Here is a tiny trained network, its code and every weight. The questions are about switching its units off for an input and a class, where a switched-off unit gives its printed mean instead of its output.

import numpy as np


def w(rows, s, z=0):
    codes = np.array(rows[::2]) - 128.0
    scale = np.full(codes.shape[1], s)
    scale[-1] = z or s
    return codes * scale


def norm(h):
    return h / np.sqrt((h * h).mean(-1, keepdims=True) + 1e-5)


def f(y):
    return y / 2 * (1 + np.tanh(0.7978845608 * (y + 0.044715 * y**3)))


def log_softmax(a):
    a = a - a.max(-1, keepdims=True)
    return a - np.log(np.exp(a).sum(-1, keepdims=True))


def net(x, mask):
    res = np.array(x, float).reshape(1, 8) / 4 @ E
    u = 0
    for l in range(2):
        y = f(norm(res) @ A[l][:, :-1].T + A[l][:, -1])
        res = res + np.where(mask[u : u + 10], y, B[l][:, -1]) @ B[l][:, :-1]
        u += 10
    return log_softmax(norm(res)[-1] @ U[:, :-1].T + U[:, -1])


A, B = {}, {}
E = w([
[124,76,129,115],'x0',
[139,169,110,125],'x1',
[59,123,92,1],'x2',
[71,149,75,176],'x3',
[196,163,124,83],'x4',
[120,130,191,145],'x5',
[86,165,107,83],'x6',
[170,227,112,201],'x7',
],0.008)
A[0] = w([
[85,48,166,130,70],'0.n0',
[103,160,77,98,126],'0.n1',
[118,87,142,112,51],'0.n2',
[10,156,177,148,193],'0.n3',
[145,82,92,191,73],'0.n4',
[156,98,148,105,157],'0.n5',
[119,118,121,124,2],'0.n6',
[105,165,89,85,150],'0.n7',
[59,100,162,182,4],'0.n8',
[107,133,183,109,66],'0.n9',
],0.012,0.0045)
B[0] = w([
[255,94,97,190,211],'0.n0',
[191,153,69,59,183],'0.n1',
[3,56,154,193,133],'0.n2',
[207,89,14,100,255],'0.n3',
[80,96,202,223,183],'0.n4',
[117,117,197,122,185],'0.n5',
[127,30,162,86,92],'0.n6',
[240,183,37,76,197],'0.n7',
[187,158,86,113,159],'0.n8',
[208,15,88,94,121],'0.n9',
],0.0064,0.0041)
A[1] = w([
[178,183,189,122,206],'1.n0',
[93,144,135,99,93],'1.n1',
[80,132,129,138,177],'1.n2',
[197,124,59,130,222],'1.n3',
[254,130,105,169,148],'1.n4',
[172,136,159,137,5],'1.n5',
[161,105,164,183,113],'1.n6',
[172,122,67,110,77],'1.n7',
[141,77,75,115,98],'1.n8',
[79,73,202,128,242],'1.n9',
],0.013,0.0033)
B[1] = w([
[151,173,111,32,185],'1.n0',
[151,95,68,134,118],'1.n1',
[63,149,62,82,124],'1.n2',
[45,128,142,92,245],'1.n3',
[2,166,172,99,254],'1.n4',
[132,252,128,89,133],'1.n5',
[99,163,146,84,190],'1.n6',
[19,115,82,110,179],'1.n7',
[125,119,181,102,174],'1.n8',
[197,73,103,58,175],'1.n9',
],0.0073,0.0084)
U = w([
[131,186,65,86,252],'0',
[85,179,138,250,40],'1',
[194,77,124,142,24],'2',
[89,138,13,80,204],'3',
],0.012,0.0029)

Each question gives the input, the list of numbers given to net, and the class t.
The units are the neurons (one row each of A and B). Each row of codes is followed by its name. A weight is (code - 128) times the scale printed after its matrix; where a second scale follows, it is the last column's (A, B and U).
mask holds one flag per neuron, layer by layer. A switched-off neuron (its flag False) gives its mean, the last column of its row in B, instead of its output. The means were averaged over made-up inputs and are rounded, as every weight is.
A unit's drop is (log p(t) with every unit on - log p(t) with that unit switched off) / (log p(t) with every unit on - log p(t) with every unit switched off).
The circuit of an input: a set's keep is (log p(t) with only the set's units on - log p(t) with every unit switched off) / (log p(t) with every unit on - log p(t) with every unit switched off). Starting from the 12 units with the biggest drops (on a tie, the unit counted first), units are removed one at a time, each time the one whose removal leaves the highest keep (on an exact tie, the one counted first), for as long as the keep stays at least 0.8.
circuit, biggest first: the units of the circuit, biggest drop first
k most important neurons: the k neurons with the biggest drops, biggest first
k most important neurons of layer l: the k neurons of layer l with the biggest drops, biggest first
drop when u is switched off: that unit's drop, to one decimal
input [2,-6,-7,-3,0,2,7,-6], class 2: 2 most important neurons => (0.n7 0.n2)
input [-5,4,-4,-2,2,6,-8,-3], class 0: circuit, biggest first => (1.n0)
input [6,-2,3,5,-1,-3,-5,7], class 1: circuit, biggest first => (0.n4 1.n0)
input [-7,3,-7,-8,2,-4,-7,-5], class 0: circuit, biggest first => (1.n0 1.n5)
input [5,-1,-2,-1,0,-8,-2,7], class 1: circuit, biggest first => (0.n4 0.n3)
input [-1,-3,-2,-5,-3,3,5,-4], class 2: 2 most important neurons of layer 0 => (0.n7 0.n2)
input [-5,-6,-4,0,1,-5,0,-2], class 2: 2 most important neurons of layer 1 => (1.n9 1.n4)
input [0,-6,-4,-2,2,-3,2,-1], class 2: 2 most important neurons of layer 0 => (0.n7 0.n3)
input [7,-6,-4,-2,4,-4,2,0], class 2: 2 most important neurons => (0.n7 0.n3)
input [7,-2,3,2,5,4,-8,0], class 2: 3 most important neurons of layer 0 => (0.n7 0.n2 0.n3)
input [-3,-5,4,-8,4,7,5,-7], class 2: drop when 0.n8 is switched off => 0.0
input [7,-6,-1,4,-8,3,-7,-8], class 2: drop when 1.n9 is switched off => 0.1
input [4,-2,-3,2,6,1,-3,1], class 1: drop when 1.n4 is switched off => 0.1
input [2,-7,-1,-2,3,-6,1,-5], class 2: most important neuron of layer 0 => (0.n3)
input [6,6,-6,1,3,-7,-6,1], class 1: drop when 0.n4 is switched off => 0.2
